In the rows, 128 means zero.
Rows with their classes
[117 156 157 153 109 152 111 124 125 103  88 137  51 143  81 103  56 149
 142  99 175  78 118 147  49 153 105 151 105 187 144 114]  kuv
[132 141 129 113 113 123 133 140 104 136 107  91 194 161 143 126  74 115
 123 125 129 135 126 124 206 154 119 115 117 129 178 162]  bup
[137 154 120 125 137 252 129 132 174 119 178 166 103  86 133 142 196 152
 178 125 158 104 136 130 164 113 127 167 142  54 110 117]  mon
[157 142 150 106 189 133  79 127 146 160 133 137 125  86 114 158 187 125
 134 150 119 134 133 181 115 115 152 128 133  94 101 115]  kuzup
[172 115 136 123 160 147 103 121 129 105 137 168 142 147 133  96 133 139
 102 110 135  64 140 166  19 148 159 123 151 132 114 120]  zopod
[152 113 111 114 147 163 135 144 111 119 135 148 208 108 165 124 147 115
 120 111 120 115 131 142 186 130 132 104 141  98 123 141]  vem
[144 108 118 114 152 139 156 159 110 144 132 139 207  84 143 121 143 129
 126 125 103 125 151 158 155 116 128 122 140  75 110 132]  vem
[159 107 132 133 163 137 144 144 103 122 125 118 191  85 134 122 129 152
 149 124 111 146 144 159 173 136  72 128 127  72 116 126]  vem
[127 137 128 115 153 135  97 132 150 138 156 158  53 113  84 130 180 169
 147 108 139  95 140 131 150 126 113 156 129  89 108  93]  mon
[140 102 111 130 139 151 150 151 111 135 123 123 205  87 133 131 156 131
 154 127  96 150 151 147 169 131 114 102 130  61 115 132]  vem
[131 145 139 112 125 139 108 126  80 136  99 108  88 139 107  95  95 106
 142 136 129 124 134 147  80 155 104 133 131 193 127 111]  kuv
[122 125  86 113 129 109 125 126 131 155 126 122 134 125 123 137 178 139
  71 128  83  99 145 139 142 125 134  90 139 100 127  68]  mip
[113 127 111 134 108 139 128 123 153 139 174 152  75  99 109 152 177 159
 146 110 121  97 135 119 186 118  89 156 130  66 121 142]  mon
[150  99 112 124 185 132 139 156 105 131  80 125 234 133 120 115 124 134
 103 134 120 101 162 177   4 132 151 129 151 122 139 147]  zopod
[177 170 120  96 132 170 147 114 114 125 110 113 164 140 212 105 107 120
 161 135 146 143 115 173  35 129 145 161 140 150  71 119]  zopod
[123 186 106 122 137 126 117 148 126 127 161 132 172 135 124 153 195 144
 110 110 110 112 124 108 214 123 141  89 122 124 163 117]  mip
[137 106 135 110 145 131 156 141 125 132 154 136 188 101 147 123 128 100
 132 134 112 149 136 149 158 136 129 119 118  76 125 148]  vem
[127 137 132 123 133 124 146 148 112 127 120 112 200 170 151 101  91 124
 105 105 125 135 119 163 174 165 144  84 124 137 166 140]  bup
[152 114 108 113 144  52 164 124 132 138 127 137 175  70 140 149 157 121
 127 140  95 131 136 155 158 122 122 106 129  67 115 137]  vem
[133 121 107 133 138 131 134 121 110 116 125 111 152 118 172 120 113 117
 127 140  99 128 121 136  42 121 130 135 127 142 110 129]  zopod
[128 124 141 122 133 140 126 122 124 123 201 165 116 102 111 136 171 154
 147 109 142 139 124 117 219 137 107 154 114  68 132 129]  mon
[141 156 143 121 140 114 127 131 115 123 149 142 158 110  98 142 107  90
 135 127 143 118 129 156 107 159 146 115 115 164 127 125]  zopod
[146 171 102  97 179 152 114 120 125 120 178 140 231 141 206 120 155 128
 145 126 150 127 139 186  67 122 131 157 142 141 135 131]  zopod
[133 130 129 103 151 143 136 137 104 131 138 117 201 156 154 117  84 119
 126 126 139 134 142 147 161 163 120 129 132 115 141 151]  bup
[136 162 111 128 166 129 116 151 140 136  84 144 185 113 132 129 176 128
  98 110 121 108 108 131 157 127 128  96 131 142 144 114]  mip
[177  98 124 111 165 132 177 137 127 149  76 149 144  85 113 118 123  96
 127 147 114 112 158 182   4 151 153 106 138 116  72 116]  zopod
[130 154 129 124 165 143 106 140 148 128 113 139 158 126 149 122 164 146
  82 106 133  85 142 165  42 122 132 133 148 143 122 100]  zopod
[150 129 132 109 139 135 120 121 124 133 146 134 112  65  56 142 167 107
 120 166 110 143 132 156 132 118 135 104 138 100 106 114]  kuzup
[147 129 119  98 137 133 182 165 100 178  84  87 200 135 148 120  90 121
 133 136 123 140 112 142 181 162 147  80 143 154 150 150]  bup
[178 126 148 113 179 147 145 151 108 106  87 114 217  84 150 112 113  85
 120 142 119 128 146 174  10 153 156 111 156 143  90 138]  zopod
[130 145 122 134 100 143 126 124 143 121 137 147 117  99 118 136 161 149
 163 126 145 100 119 125 159 127 139 159 130 100 124 105]  mon
[116 105 104 136 199 137 106 157 142 107 102 151 202 129 157 122 153 148
  97 122 129  20 132 149 100 138 145 126 133 118 157 138]  zopod
[103 119 245 131 108 137 129 113 136 104 113 157  42 137  59 104  91 129
 141 104 168  81 125 135 111 167 124 142 115 162 129 125]  kuv
[124 155  97 124 129 124 121 144 129 143 103 126 174 166 164 170 154 145
  87 124 108 112 133 107 150 123 152 113 130 154 180 130]  mip
[129 134 127 131 124 164 137 118 111 109 206 183 125 110 124 132 166 145
 157 111 156  86 124 114 146 132 123 170 147  84 119 102]  mon
[132 152 114 124 127 140 125 124 137 120   4 151  72 113 125 134 182 151
 140 111 131 111 119 117 166 120 124 137 133  80 127  95]  mon
[103 109 152 141  88 129 148 130 107 118  76 109  57 148  98 110  62 133
 140  99 156 109 111 134 104 148 109 130 137 171 134  87]  kuv
[138 128 120 121 105 136 171 143 102 140 127 130 172  77 171 130 137 156
 140 127 106 140 120 135 176 122 118 133 139  67 121 126]  vem
[129 128 142 127 117 140 118 116 157 119 198 165  81 105 101 135 167 159
 139 109  87 122 128 123 202 122 115 167 122 111 119 118]  mon
[180 117 106  77 136 150 191 157 120 138  60 124 146 102 130  88 130 114
 139 142  88 119 123 161  81 145 138 110 135 142  83 112]  zopod
[126 117 128 122 139 140 117 118 139 130 165 126 152 189 139 118  81 127
 108 125 142 139 129 136 202 174 146 126 128 134 156 155]  bup
[140 128 132 120 137 154 132 132 123  85 172 154 133  79  93  99 166 158
 171 107 140  98 125 136 162 142 114 148 138  93 116 114]  mon
[107 130 157 132 123 110 137 119 113 117 154  72 193 196 151 144  28  72
 141 155 148 188 111 119 163 149 133 135 103 184 176 174]  bup

Rows, each with its class
[145 136 128 120 139 138 105 138 120 127 123 117 142 131 132 129 131 102
 132 127 119 124 135 144 142 135 113 132 134 131 131 113]  vomu
[152 144 126  94 142 133 120 144 119 127 124  68 156 118 131 138 132 102
 117 120 123 103 116 124 108 136 105 132 115 136 128 141]  fudol
[144 132 132 138 152 134 100 118 131 139 141  92 125 114 144 125 130 124
 147 134 147 108 131  98 134 139 123 130 184 110 133 132]  lilu
[130 122 125 136 132 156  84 139 121 141 112 125 141 148 133 118 137 110
 118 135 112 141 143 117 135 132 149 122 109 151 114 122]  milap
[110 124 142 119 108 130 154 144 125 108  84 186 117 135  99 115 102 124
 148 120 115 159 118 171 126  98 107 143  82 125 113 104]  fudol
[112  97  69 129 103 124 115 128 111 100 171 141 150 154 115 155 114 137
  77 126  97 126 152 174 139 133 114 169 132  92 148 122]  balam
[129 125 164 109 119  99 193 127 120 111 146 117 123 136 120  97 114 140
 134 124 137  87  92 155 144 108  92  97 130 128 126 135]  balam
